Here is a tiny trained network, its code and every weight. The questions are about switching its units off for an input and a class, where a switched-off unit gives its printed mean instead of its output.

import numpy as np


def w(rows, s, z=0):
    codes = np.array(rows[::2]) - 128.0
    scale = np.full(codes.shape[1], s)
    scale[-1] = z or s
    return codes * scale


def f(y):
    return np.maximum(y, 0)


def log_softmax(a):
    a = a - a.max(-1, keepdims=True)
    return a - np.log(np.exp(a).sum(-1, keepdims=True))


def net(x, mask):
    res = np.array(x, float).reshape(1, 6) / 4 @ E
    y = f(res @ A[0][:, :-1].T + A[0][:, -1])
    res = res + np.where(mask, y, B[0][:, -1]) @ B[0][:, :-1]
    return log_softmax(res[-1] @ U[:, :-1].T + U[:, -1])


A, B = {}, {}
E = w([
[138,170,71,106,8,220,169,41,201,129],'x0',
[58,228,27,153,233,165,17,109,153,83],'x1',
[100,180,106,72,148,73,206,178,245,232],'x2',
[54,124,86,121,50,96,149,244,117,2],'x3',
[153,244,166,172,85,186,159,202,58,164],'x4',
[17,175,155,67,106,60,59,34,39,162],'x5',
],0.007)
A[0] = w([
[227,115,77,172,176,205,124,199,193,99,103],'neuron 0',
[152,185,148,169,90,164,130,152,56,139,106],'neuron 1',
[162,213,146,120,105,144,147,164,81,129,135],'neuron 2',
[110,178,87,92,26,219,145,42,191,109,91],'neuron 3',
[110,3,89,111,168,120,130,39,173,74,109],'neuron 4',
[204,117,151,127,210,164,124,24,127,215,122],'neuron 5',
[97,204,99,135,183,206,81,151,136,131,85],'neuron 6',
[99,122,105,99,147,60,142,117,227,171,149],'neuron 7',
[115,33,108,106,142,99,100,69,185,110,115],'neuron 8',
[81,138,130,88,108,78,139,59,95,154,89],'neuron 9',
[78,179,82,144,217,152,86,95,171,77,114],'neuron 10',
[125,71,145,111,254,63,118,200,78,119,115],'neuron 11',
[185,116,154,154,150,171,91,83,89,140,116],'neuron 12',
[142,94,130,97,88,141,142,126,105,151,116],'neuron 13',
[104,144,88,142,125,149,145,132,98,142,255],'neuron 14',
[159,136,96,140,97,164,137,75,135,137,129],'neuron 15',
[98,106,96,162,86,91,136,149,132,73,94],'neuron 16',
[186,69,107,183,163,161,154,167,172,110,99],'neuron 17',
[109,190,101,106,132,89,155,188,177,187,82],'neuron 18',
[160,136,116,144,124,135,125,112,79,83,81],'neuron 19',
[160,33,228,91,19,72,181,135,107,181,92],'neuron 20',
[69,131,126,128,91,128,106,103,66,140,115],'neuron 21',
[20,159,147,99,89,71,109,62,95,121,94],'neuron 22',
[141,116,128,148,147,185,161,127,165,100,68],'neuron 23',
[101,175,66,123,167,129,99,133,145,108,64],'neuron 24',
[65,154,109,84,60,130,150,199,111,59,150],'neuron 25',
[124,148,130,147,155,132,146,173,70,153,107],'neuron 26',
[124,163,89,119,168,135,107,121,144,102,110],'neuron 27',
[79,146,114,119,111,119,96,120,106,167,80],'neuron 28',
[139,52,124,131,118,149,91,87,93,36,146],'neuron 29',
[141,120,194,147,209,82,104,167,92,155,76],'neuron 30',
[94,193,146,103,102,90,107,91,69,176,80],'neuron 31',
[125,206,156,146,100,200,136,171,113,136,139],'neuron 32',
[136,109,91,107,37,156,125,75,165,129,91],'neuron 33',
[91,55,88,92,111,86,117,130,167,63,109],'neuron 34',
[102,92,103,131,90,110,105,174,107,78,115],'neuron 35',
[106,155,163,79,115,105,142,162,164,172,167],'neuron 36',
[140,116,130,132,137,144,136,104,113,90,191],'neuron 37',
[156,87,131,169,99,179,75,87,69,73,121],'neuron 38',
],0.0092,0.0046)
B[0] = w([
[129,97,147,30,80,129,133,162,108,83,225],'neuron 0',
[158,145,186,142,141,107,131,170,121,183,190],'neuron 1',
[168,153,166,144,116,122,119,155,125,179,187],'neuron 2',
[47,121,125,148,157,7,87,115,164,116,222],'neuron 3',
[180,166,194,147,120,106,118,190,104,183,214],'neuron 4',
[117,146,118,171,49,236,106,106,219,121,232],'neuron 5',
[187,114,103,174,132,129,144,98,85,103,200],'neuron 6',
[88,131,151,108,193,170,194,132,97,172,208],'neuron 7',
[179,153,184,153,111,118,108,166,113,175,198],'neuron 8',
[145,118,134,71,112,139,134,158,137,91,183],'neuron 9',
[181,102,82,176,109,122,141,80,72,107,220],'neuron 10',
[56,133,102,141,114,21,89,103,162,134,227],'neuron 11',
[97,136,116,117,144,174,164,110,145,161,185],'neuron 12',
[149,121,91,147,133,129,122,113,105,129,160],'neuron 13',
[108,107,76,113,57,138,118,132,86,200,182],'neuron 14',
[91,129,109,137,126,90,105,135,156,143,172],'neuron 15',
[131,151,127,135,105,171,126,84,181,118,167],'neuron 16',
[127,120,134,40,94,122,117,138,108,90,198],'neuron 17',
[93,121,167,114,213,173,176,113,114,140,189],'neuron 18',
[118,135,138,126,180,135,167,115,132,120,159],'neuron 19',
[192,111,51,188,138,128,129,68,40,55,247],'neuron 20',
[135,118,155,89,123,134,147,142,124,104,176],'neuron 21',
[150,112,146,52,91,128,131,167,133,81,205],'neuron 22',
[146,136,158,96,139,108,124,127,134,67,160],'neuron 23',
[158,129,106,171,146,135,146,102,95,75,180],'neuron 24',
[123,133,121,160,99,206,110,80,211,145,203],'neuron 25',
[120,132,134,135,124,86,101,131,149,162,166],'neuron 26',
[154,111,118,152,127,122,137,104,102,110,171],'neuron 27',
[145,121,142,98,131,127,139,148,120,97,160],'neuron 28',
[90,126,130,105,182,152,191,129,109,177,205],'neuron 29',
[75,133,128,142,127,61,103,124,176,116,196],'neuron 30',
[142,106,152,75,108,130,119,166,137,100,190],'neuron 31',
[164,145,182,144,115,104,105,159,119,181,193],'neuron 32',
[81,127,111,147,141,57,99,122,138,127,182],'neuron 33',
[164,153,170,160,96,149,97,151,144,179,187],'neuron 34',
[111,135,122,151,124,183,115,107,184,122,176],'neuron 35',
[102,118,128,117,157,153,171,125,106,156,186],'neuron 36',
[99,117,97,104,120,139,150,128,101,164,165],'neuron 37',
[90,115,130,100,210,138,198,119,112,128,205],'neuron 38',
],0.019,0.012)
U = w([
[191,80,68,186,139,116,145,64,42,70,86],'0',
[138,79,140,2,96,127,135,168,131,47,117],'1',
[42,122,101,146,156,27,94,103,164,127,100],'2',
[190,188,170,150,135,117,127,175,103,217,253],'3',
[71,115,122,99,247,184,219,105,108,168,82],'4',
[110,154,98,153,97,232,116,86,226,116,164],'5',
[100,124,77,112,100,138,119,141,106,200,219],'6',
[123,154,60,108,175,167,85,173,140,129,41],'7',
],0.009,0.003)

Each question gives the input, the list of numbers given to net, and the class t.
The units are the neurons (one row each of A and B). Each row of codes is followed by its name. A weight is (code - 128) times the scale printed after its matrix; where a second scale follows, it is the last column's (A, B and U).
mask holds one flag per neuron, in row order. A switched-off neuron (its flag False) gives its mean, the last column of its row in B, instead of its output. The means were averaged over made-up inputs and are rounded, as every weight is.
A unit's drop is (log p(t) with every unit on - log p(t) with that unit switched off) / (log p(t) with every unit on - log p(t) with every unit switched off).
The circuit of an input: a set's keep is (log p(t) with only the set's units on - log p(t) with every unit switched off) / (log p(t) with every unit on - log p(t) with every unit switched off). Starting from the 12 units with the biggest drops (on a tie, the unit counted first), units are removed one at a time, each time the one whose removal leaves the highest keep (on an exact tie, the one counted first), for as long as the keep stays at least 0.8.
circuit, biggest first: the units of the circuit, biggest drop first
most important unit: the unit with the biggest drop
k most important neurons: the k neurons with the biggest drops, biggest first
drop when u is switched off: that unit's drop, to one decimal
input [-3,6,8,1,-3,5], class 4: most important unit => neuron 7
input [1,-6,-7,-2,-2,-1], class 4: 3 most important neurons => neuron 29; neuron 38; neuron 10
input [-1,0,-3,6,4,-6], class 1: 2 most important neurons => neuron 0; neuron 5
input [0,8,8,-6,7,-6], class 0: 2 most important neurons => neuron 6; neuron 10
input [-2,-7,8,1,-8,2], class 3: 3 most important neurons => neuron 8; neuron 4; neuron 34
input [-6,5,8,-8,5,4], class 4: 3 most important neurons => neuron 18; neuron 7; neuron 36
input [4,5,-4,7,8,2], class 3: 2 most important neurons => neuron 32; neuron 1
input [-6,-3,-4,2,6,1], class 2: 4 most important neurons => neuron 11; neuron 30; neuron 4; neuron 8
input [0,3,0,4,5,4], class 3: 2 most important neurons => neuron 5; neuron 0
input [-6,2,-7,4,-4,4], class 4: 4 most important neurons => neuron 29; neuron 38; neuron 3; neuron 33
input [3,0,-5,-6,-5,4], class 5: 4 most important neurons => neuron 5; neuron 7; neuron 1; neuron 32
input [-7,2,-8,6,-7,6], class 4: 2 most important neurons => neuron 29; neuron 38
input [-3,0,1,-5,4,2], class 5: 2 most important neurons => neuron 5; neuron 4
input [1,1,3,2,5,6], class 1: circuit, biggest first => neuron 22
input [-4,-7,-8,-8,-4,2], class 4: 3 most important neurons => neuron 38; neuron 29; neuron 12
input [4,-2,-4,3,-6,7], class 1: 2 most important neurons => neuron 22; neuron 9
input [-3,6,-3,8,-6,-2], class 5: drop when neuron 20 is switched off => 0.5
input [-4,-7,1,2,1,-2], class 0: drop when neuron 20 is switched off => 1.4
input [0,-4,-7,5,-5,3], class 4: drop when neuron 29 is switched off => 0.8
input [0,7,2,8,2,-2], class 5: drop when neuron 25 is switched off => 4.9
input [-5,8,6,4,-6,1], class 0: circuit, biggest first => neuron 10
